Below are the code and all the weights of a small trained network. Each question names an input and a target symbol and asks about switching units off, where a switched-off unit gives its printed mean instead of its output.

import numpy as np


def w(rows, s, z=0):
    codes = np.array(rows[::2]) - 128.0
    scale = np.full(codes.shape[1], s)
    scale[-1] = z or s
    return codes * scale


def f(y):
    return np.maximum(y, 0)


def softmax(a):
    e = np.exp(a - a.max(-1, keepdims=True))
    return e / e.sum(-1, keepdims=True)


def log_softmax(a):
    a = a - a.max(-1, keepdims=True)
    return a - np.log(np.exp(a).sum(-1, keepdims=True))


def net(x, mask):
    ids = ['βδθλμφω'.index(c) for c in x.split()]
    T = len(ids)
    res = E[ids] + P[:T]
    r = res
    for j in range(2):
        rows = slice(3 * j, 3 * j + 3)
        q, k, v = (r @ M[0][rows].T for M in (Q, K, V))
        z = softmax(np.where(np.tri(T) > 0, q @ k.T / 3**0.5, -1e9)) @ v
        o = O[0][rows]
        res = res + np.where(mask[j], z, o[:, -1]) @ o[:, :-1]
    y = f(res @ A[0][:, :-1].T + A[0][:, -1])
    res = res + np.where(mask[2:10], y, B[0][:, -1]) @ B[0][:, :-1]
    return log_softmax(res[-1] @ U[:, :-1].T + U[:, -1])


Q, K, V, O, A, B = {}, {}, {}, {}, {}, {}
E = w([
[193,199,151],'β',
[105,80,202],'δ',
[234,177,224],'θ',
[81,254,196],'λ',
[95,89,146],'μ',
[20,69,61],'φ',
[155,159,128],'ω',
],0.016)
P = w([
[241,169,128],'0',
[157,150,183],'1',
[151,168,182],'2',
[55,117,254],'3',
[151,160,152],'4',
[136,172,162],'5',
[124,172,164],'6',
[116,176,187],'7',
[108,177,190],'8',
[128,143,197],'9',
],0.0051)
Q[0] = w([
[70,138,111],'head 0',
[206,86,156],'head 0',
[49,128,142],'head 0',
[141,88,162],'head 1',
[87,138,181],'head 1',
[137,121,247],'head 1',
],0.016)
K[0] = w([
[18,56,139],'head 0',
[250,245,16],'head 0',
[5,204,198],'head 0',
[2,87,135],'head 1',
[33,208,97],'head 1',
[30,234,58],'head 1',
],0.0075)
V[0] = w([
[1,125,228],'head 0',
[124,125,193],'head 0',
[48,37,102],'head 0',
[188,78,228],'head 1',
[95,230,129],'head 1',
[59,184,222],'head 1',
],0.0093)
O[0] = w([
[164,95,85,215],'head 0',
[167,119,149,174],'head 0',
[109,93,135,92],'head 0',
[65,129,151,138],'head 1',
[183,136,9,202],'head 1',
[157,152,95,245],'head 1',
],0.012)
A[0] = w([
[142,218,104,33],'neuron 0',
[199,105,173,92],'neuron 1',
[218,215,193,135],'neuron 2',
[70,169,237,47],'neuron 3',
[93,54,103,254],'neuron 4',
[184,122,146,157],'neuron 5',
[38,111,180,128],'neuron 6',
[120,133,1,118],'neuron 7',
],0.01,0.0062)
B[0] = w([
[173,62,135,192],'neuron 0',
[26,89,129,155],'neuron 1',
[47,60,77,219],'neuron 2',
[253,71,156,143],'neuron 3',
[74,206,255,176],'neuron 4',
[76,124,46,182],'neuron 5',
[182,126,155,150],'neuron 6',
[153,111,195,254],'neuron 7',
],0.0065,0.016)
U = w([
[62,175,92,123],'β',
[176,1,192,1],'δ',
[42,32,123,181],'θ',
[163,152,109,167],'λ',
[203,161,236,92],'μ',
[93,173,168,222],'φ',
[93,221,122,163],'ω',
],0.01,0.0044)

Each question gives the input, a string of symbols that net reads in full, and the target symbol t.
The units are the heads (3 rows each of Q, K, V and O) and the neurons (one row each of A and B). Each row of codes is followed by its name. A weight is (code - 128) times the scale printed after its matrix; where a second scale follows, it is the last column's (O, A, B and U).
mask holds one flag per unit, heads first, then neurons. A switched-off unit (its flag False) gives its mean, the last column of its rows in O or B, instead of its output. The means were averaged over made-up inputs and are rounded, as every weight is.
A unit's drop is (log p(t) with every unit on - log p(t) with that unit switched off) / (log p(t) with every unit on - log p(t) with every unit switched off).
The circuit of an input: a set's keep is (log p(t) with only the set's units on - log p(t) with every unit switched off) / (log p(t) with every unit on - log p(t) with every unit switched off). Starting from all 10 units, units are removed one at a time, each time the one whose removal leaves the highest keep (on an exact tie, the one counted first), for as long as the keep stays at least 0.8.
units of the circuit, in order: the units of the circuit, biggest drop first
most important unit: the unit with the biggest drop
top k neurons: the k neurons with the biggest drops, biggest first
heads that matter: for each layer, one digit per head in row order, 1 if its drop is at least 0.15 and else 0, layers parted by /
drop of u: that unit's drop, to one decimal
input λ δ δ δ δ θ, target θ: top 2 neurons -> [neuron 2; neuron 1]
input δ δ μ, target μ: units of the circuit, in order -> [neuron 2; head 1]
input μ δ δ δ δ, target μ: most important unit -> neuron 2
input μ δ δ β φ δ λ δ δ, target λ: units of the circuit, in order -> [head 1; neuron 0]
input δ ω δ, target μ: heads that matter -> 11
input δ δ θ, target θ: heads that matter -> 00
input δ β δ θ φ, target φ: top 2 neurons -> [neuron 4; neuron 2]
input δ δ φ, target φ: units of the circuit, in order -> [neuron 4; neuron 2; head 1]
input λ δ δ λ μ, target λ: top 2 neurons -> [neuron 2; neuron 0]
input δ λ δ θ, target λ: drop of head 1 -> 1.7
input φ δ β, target θ: drop of neuron 2 -> 0.7
input β δ θ δ δ δ β δ λ, target λ: drop of head 1 -> 0.5
